Below are the code and all the weights of a small trained network. Each question names an input and a target symbol and asks about switching units off, where a switched-off unit gives its printed mean instead of its output.

import numpy as np


def w(rows, s, z=0):
    codes = np.array(rows[::2]) - 128.0
    scale = np.full(codes.shape[1], s)
    scale[-1] = z or s
    return codes * scale


def f(y):
    return y / 2 * (1 + np.tanh(0.7978845608 * (y + 0.044715 * y**3)))


def softmax(a):
    e = np.exp(a - a.max(-1, keepdims=True))
    return e / e.sum(-1, keepdims=True)


def log_softmax(a):
    a = a - a.max(-1, keepdims=True)
    return a - np.log(np.exp(a).sum(-1, keepdims=True))


def net(x, mask):
    ids = ['Λγδζθμπφψ'.index(c) for c in x.split()]
    T = len(ids)
    res = E[ids] + P[:T]
    u = 0
    for l in range(3):
        r = res
        for j in range(2):
            rows = slice(4 * j, 4 * j + 4)
            q, k, v = (r @ M[l][rows].T for M in (Q, K, V))
            z = softmax(np.where(np.tri(T) > 0, q @ k.T / 4**0.5, -1e9)) @ v
            o = O[l][rows]
            res = res + np.where(mask[u + j], z, o[:, -1]) @ o[:, :-1]
        u += 2
        y = f(res @ A[l][:, :-1].T + A[l][:, -1])
        res = res + np.where(mask[u : u + 8], y, B[l][:, -1]) @ B[l][:, :-1]
        u += 8
    return log_softmax(res[-1] @ U[:, :-1].T + U[:, -1])


Q, K, V, O, A, B = {}, {}, {}, {}, {}, {}
E = w([
[173,120,134,70,119],'Λ',
[221,103,142,139,148],'γ',
[176,65,71,92,57],'δ',
[177,205,71,145,164],'ζ',
[237,121,200,173,168],'θ',
[181,162,106,107,155],'μ',
[237,97,220,211,245],'π',
[201,220,149,222,26],'φ',
[5,101,35,155,218],'ψ',
],0.013)
P = w([
[152,102,106,6,253],'0',
[152,134,134,33,135],'1',
[170,144,119,76,133],'2',
[155,141,89,89,115],'3',
[148,136,70,104,110],'4',
[124,122,90,97,59],'5',
[125,118,63,129,86],'6',
[107,110,77,126,51],'7',
[104,95,75,152,67],'8',
[100,92,63,178,83],'9',
[89,97,58,196,84],'10',
[87,90,51,217,110],'11',
[79,79,28,209,120],'12',
],0.0077)
Q[0] = w([
[41,165,159,95,120],'L0H0',
[93,165,23,113,166],'L0H0',
[170,183,65,120,227],'L0H0',
[180,148,141,137,224],'L0H0',
[83,160,94,190,119],'L0H1',
[211,105,34,111,226],'L0H1',
[69,127,3,91,115],'L0H1',
[39,176,155,57,134],'L0H1',
],0.0047)
K[0] = w([
[108,24,182,142,162],'L0H0',
[47,123,151,134,157],'L0H0',
[11,171,235,191,116],'L0H0',
[195,188,113,198,160],'L0H0',
[186,152,73,230,55],'L0H1',
[133,45,147,178,223],'L0H1',
[49,162,1,144,80],'L0H1',
[92,141,171,33,135],'L0H1',
],0.0051)
V[0] = w([
[173,211,167,157,121],'L0H0',
[59,165,203,142,153],'L0H0',
[195,192,177,135,255],'L0H0',
[140,192,175,56,197],'L0H0',
[173,155,79,74,80],'L0H1',
[206,35,167,127,151],'L0H1',
[53,152,92,191,208],'L0H1',
[253,226,77,154,114],'L0H1',
],0.0068)
O[0] = w([
[156,166,120,23,67,117],'L0H0',
[122,3,221,80,123,3],'L0H0',
[45,79,207,85,108,112],'L0H0',
[104,200,193,46,176,99],'L0H0',
[183,119,72,103,168,204],'L0H1',
[100,203,146,148,142,183],'L0H1',
[194,115,228,159,15,66],'L0H1',
[61,56,158,84,67,245],'L0H1',
],0.0053,0.0051)
A[0] = w([
[187,129,34,2,80,96],'L0N0',
[95,116,79,114,73,132],'L0N1',
[225,51,177,96,120,254],'L0N2',
[138,241,116,219,183,79],'L0N3',
[116,149,140,131,113,62],'L0N4',
[90,159,54,203,84,115],'L0N5',
[146,171,232,41,121,217],'L0N6',
[134,178,106,161,92,150],'L0N7',
],0.0076,0.0032)
B[0] = w([
[148,213,195,224,183,255],'L0N0',
[119,72,100,146,189,190],'L0N1',
[90,255,54,91,122,164],'L0N2',
[32,191,181,69,15,164],'L0N3',
[185,155,200,124,144,114],'L0N4',
[132,65,201,156,161,240],'L0N5',
[191,114,38,180,149,147],'L0N6',
[214,63,188,146,55,179],'L0N7',
],0.0066,0.0074)
Q[1] = w([
[144,254,136,170,170],'L1H0',
[143,61,156,134,100],'L1H0',
[184,142,140,198,98],'L1H0',
[114,99,139,201,136],'L1H0',
[196,18,112,137,215],'L1H1',
[166,108,168,40,186],'L1H1',
[43,30,108,23,91],'L1H1',
[3,125,129,75,62],'L1H1',
],0.0063)
K[1] = w([
[167,206,134,73,239],'L1H0',
[205,77,132,21,90],'L1H0',
[155,247,255,161,172],'L1H0',
[135,110,225,19,79],'L1H0',
[192,184,159,174,151],'L1H1',
[118,163,142,15,120],'L1H1',
[209,218,188,88,132],'L1H1',
[224,139,247,90,223],'L1H1',
],0.0054)
V[1] = w([
[157,106,207,114,223],'L1H0',
[104,155,165,116,126],'L1H0',
[87,151,185,158,140],'L1H0',
[64,93,61,98,152],'L1H0',
[82,94,125,158,220],'L1H1',
[143,71,152,157,227],'L1H1',
[121,119,159,161,179],'L1H1',
[248,121,128,102,2],'L1H1',
],0.0072)
O[1] = w([
[164,96,127,101,112,129],'L1H0',
[78,140,202,192,105,89],'L1H0',
[89,107,235,128,147,101],'L1H0',
[179,213,74,154,24,2],'L1H0',
[102,51,87,89,123,235],'L1H1',
[157,98,129,126,63,235],'L1H1',
[206,124,193,114,102,195],'L1H1',
[111,255,209,201,170,15],'L1H1',
],0.0064,0.0025)
A[1] = w([
[116,211,136,9,154,2],'L1N0',
[83,88,183,147,102,132],'L1N1',
[42,84,75,28,166,40],'L1N2',
[32,126,123,141,253,129],'L1N3',
[80,248,53,91,222,220],'L1N4',
[248,85,107,173,130,98],'L1N5',
[143,160,46,162,226,119],'L1N6',
[173,197,205,143,145,183],'L1N7',
],0.006,0.0032)
B[1] = w([
[107,86,254,226,159,120],'L1N0',
[165,33,164,243,99,139],'L1N1',
[93,143,161,90,75,135],'L1N2',
[100,77,84,45,77,168],'L1N3',
[106,84,70,127,28,214],'L1N4',
[73,47,117,146,172,253],'L1N5',
[180,107,106,163,94,235],'L1N6',
[135,141,52,177,99,164],'L1N7',
],0.0067,0.0047)
Q[2] = w([
[153,92,45,83,236],'L2H0',
[195,232,149,194,185],'L2H0',
[70,187,169,109,36],'L2H0',
[24,143,206,55,135],'L2H0',
[100,178,249,151,173],'L2H1',
[2,56,125,119,41],'L2H1',
[140,108,161,127,164],'L2H1',
[231,133,133,193,99],'L2H1',
],0.0078)
K[2] = w([
[61,49,141,142,145],'L2H0',
[201,116,136,167,183],'L2H0',
[144,165,152,100,98],'L2H0',
[172,117,89,52,107],'L2H0',
[224,154,76,124,160],'L2H1',
[106,102,56,76,128],'L2H1',
[145,98,125,135,143],'L2H1',
[108,112,139,246,152],'L2H1',
],0.012)
V[2] = w([
[72,114,142,87,184],'L2H0',
[129,127,86,155,193],'L2H0',
[168,118,120,117,154],'L2H0',
[179,84,117,161,180],'L2H0',
[166,153,113,100,157],'L2H1',
[170,164,136,136,6],'L2H1',
[132,94,149,99,109],'L2H1',
[221,94,105,184,132],'L2H1',
],0.011)
O[2] = w([
[109,139,207,85,89,44],'L2H0',
[92,135,104,99,168,190],'L2H0',
[69,254,92,172,183,141],'L2H0',
[153,217,95,96,150,213],'L2H0',
[98,180,168,136,210,83],'L2H1',
[149,77,177,197,40,181],'L2H1',
[118,66,93,196,110,133],'L2H1',
[138,178,114,146,96,253],'L2H1',
],0.007,0.0076)
A[2] = w([
[221,134,51,152,201,104],'L2N0',
[113,117,168,214,143,125],'L2N1',
[118,224,226,163,80,1],'L2N2',
[57,174,10,96,135,75],'L2N3',
[104,104,127,1,241,143],'L2N4',
[184,57,129,142,3,199],'L2N5',
[94,83,88,228,194,118],'L2N6',
[65,30,165,75,198,102],'L2N7',
],0.0072,0.0064)
B[2] = w([
[149,130,161,135,62,214],'L2N0',
[146,110,115,102,121,149],'L2N1',
[181,25,105,118,137,132],'L2N2',
[207,126,154,57,90,176],'L2N3',
[20,162,126,168,63,142],'L2N4',
[115,134,39,155,179,252],'L2N5',
[231,120,253,170,188,193],'L2N6',
[216,171,105,171,131,151],'L2N7',
],0.0073,0.014)
U = w([
[63,203,126,151,254,254],'Λ',
[69,160,28,128,8,164],'γ',
[135,116,158,123,59,113],'δ',
[206,127,144,90,106,45],'ζ',
[106,35,76,90,175,151],'θ',
[109,148,126,138,141,96],'μ',
[120,102,152,124,56,61],'π',
[140,173,99,251,215,112],'φ',
[106,141,94,164,138,208],'ψ',
],0.0063)

Each question gives the input, a string of symbols that net reads in full, and the target symbol t.
The units are the heads (4 rows each of Q, K, V and O) and the neurons (one row each of A and B). Each row of codes is followed by its name. A weight is (code - 128) times the scale printed after its matrix; where a second scale follows, it is the last column's (O, A, B and U).
mask holds one flag per unit, layer by layer, with each layer's heads first. A switched-off unit (its flag False) gives its mean, the last column of its rows in O or B, instead of its output. The means were averaged over made-up inputs and are rounded, as every weight is.
A unit's drop is (log p(t) with every unit on - log p(t) with that unit switched off) / (log p(t) with every unit on - log p(t) with every unit switched off).
The circuit of an input: a set's keep is (log p(t) with only the set's units on - log p(t) with every unit switched off) / (log p(t) with every unit on - log p(t) with every unit switched off). Starting from the 12 units with the biggest drops (on a tie, the unit counted first), units are removed one at a time, each time the one whose removal leaves the highest keep (on an exact tie, the one counted first), for as long as the keep stays at least 0.8.
units of the circuit, in order: the units of the circuit, biggest drop first
unit that matters most: the unit with the biggest drop
k most important neurons: the k neurons with the biggest drops, biggest first
top k neurons in layer l: the k neurons of layer l with the biggest drops, biggest first
heads that matter: for each layer, one digit per head in row order, 1 if its drop is at least 0.15 and else 0, layers parted by /
input ζ ψ γ θ, target θ: top 2 neurons in layer 1 => L1N2; L1N5
input θ μ δ ζ ψ, target γ: unit that matters most => L2N6
input φ δ φ ψ γ, target θ: 3 most important neurons => L1N4; L1N3; L0N0
input φ ψ δ μ δ δ ψ θ, target θ: heads that matter => 00 / 01 / 10
input δ Λ δ ζ ζ π φ ψ δ, target θ: top 2 neurons in layer 1 => L1N2; L1N3
input δ δ μ, target γ: units of the circuit, in order => L2N6; L1N4; L0N5
input θ δ δ δ φ μ φ φ, target φ: units of the circuit, in order => L2H0; L1H1
input π δ δ ψ δ δ π δ φ δ γ ψ Λ, target θ: heads that matter => 00 / 01 / 11
input φ δ μ γ δ θ, target γ: units of the circuit, in order => L2N6; L0N5; L0N0
input φ δ μ Λ ζ, target γ: 3 most important neurons => L1N4; L0N5; L2N6
input δ ψ ψ ψ γ φ π, target γ: 3 most important neurons => L0N2; L0N5; L2N6
input γ δ θ δ φ δ ζ Λ ψ ζ, target θ: units of the circuit, in order => L1H1; L2H1
input ψ φ φ δ ψ ψ δ δ δ δ γ δ δ, target ζ: heads that matter => 10 / 00 / 11
input π π φ δ δ φ ζ φ, target φ: top neuron in layer 2 => L2N5
input δ φ γ δ δ δ δ ψ δ θ δ ζ, target γ: 2 most important neurons => L0N3; L2N6
input π δ ψ, target θ: heads that matter => 10 / 11 / 11
input δ δ δ, target ζ: 4 most important neurons => L2N3; L2N0; L2N5; L1N6
input δ δ δ ζ φ δ γ, target γ: units of the circuit, in order => L0N5; L2H1; L2N6
input δ δ φ ψ δ, target θ: units of the circuit, in order => L1H1; L0N0; L0N7; L2H1
input ψ μ φ ψ φ, target θ: most important neuron => L0N7
input φ φ π φ ψ ψ π, target θ: 2 most important neurons => L1N4; L1N3
input δ π δ θ δ ζ ψ φ γ, target γ: 2 most important neurons => L0N5; L0N2
input ζ μ ζ δ φ δ δ ψ μ, target θ: 3 most important neurons => L1N3; L0N0; L1N2
input δ ψ μ, target γ: units of the circuit, in order => L2N6; L0N5
input φ δ φ δ ψ φ ζ, target θ: 2 most important neurons => L0N0; L0N7
input δ δ δ φ δ φ ψ, target γ: 2 most important neurons => L1N3; L2N4
input Λ φ γ δ φ δ δ δ φ φ δ φ ψ, target θ: heads that matter => 00 / 00 / 00
input π δ ζ ψ γ, target θ: units of the circuit, in order => L1H1
input δ φ δ δ ψ δ Λ, target θ: 2 most important neurons => L0N0; L0N3
input δ δ φ ψ ψ φ, target θ: heads that matter => 00 / 01 / 00
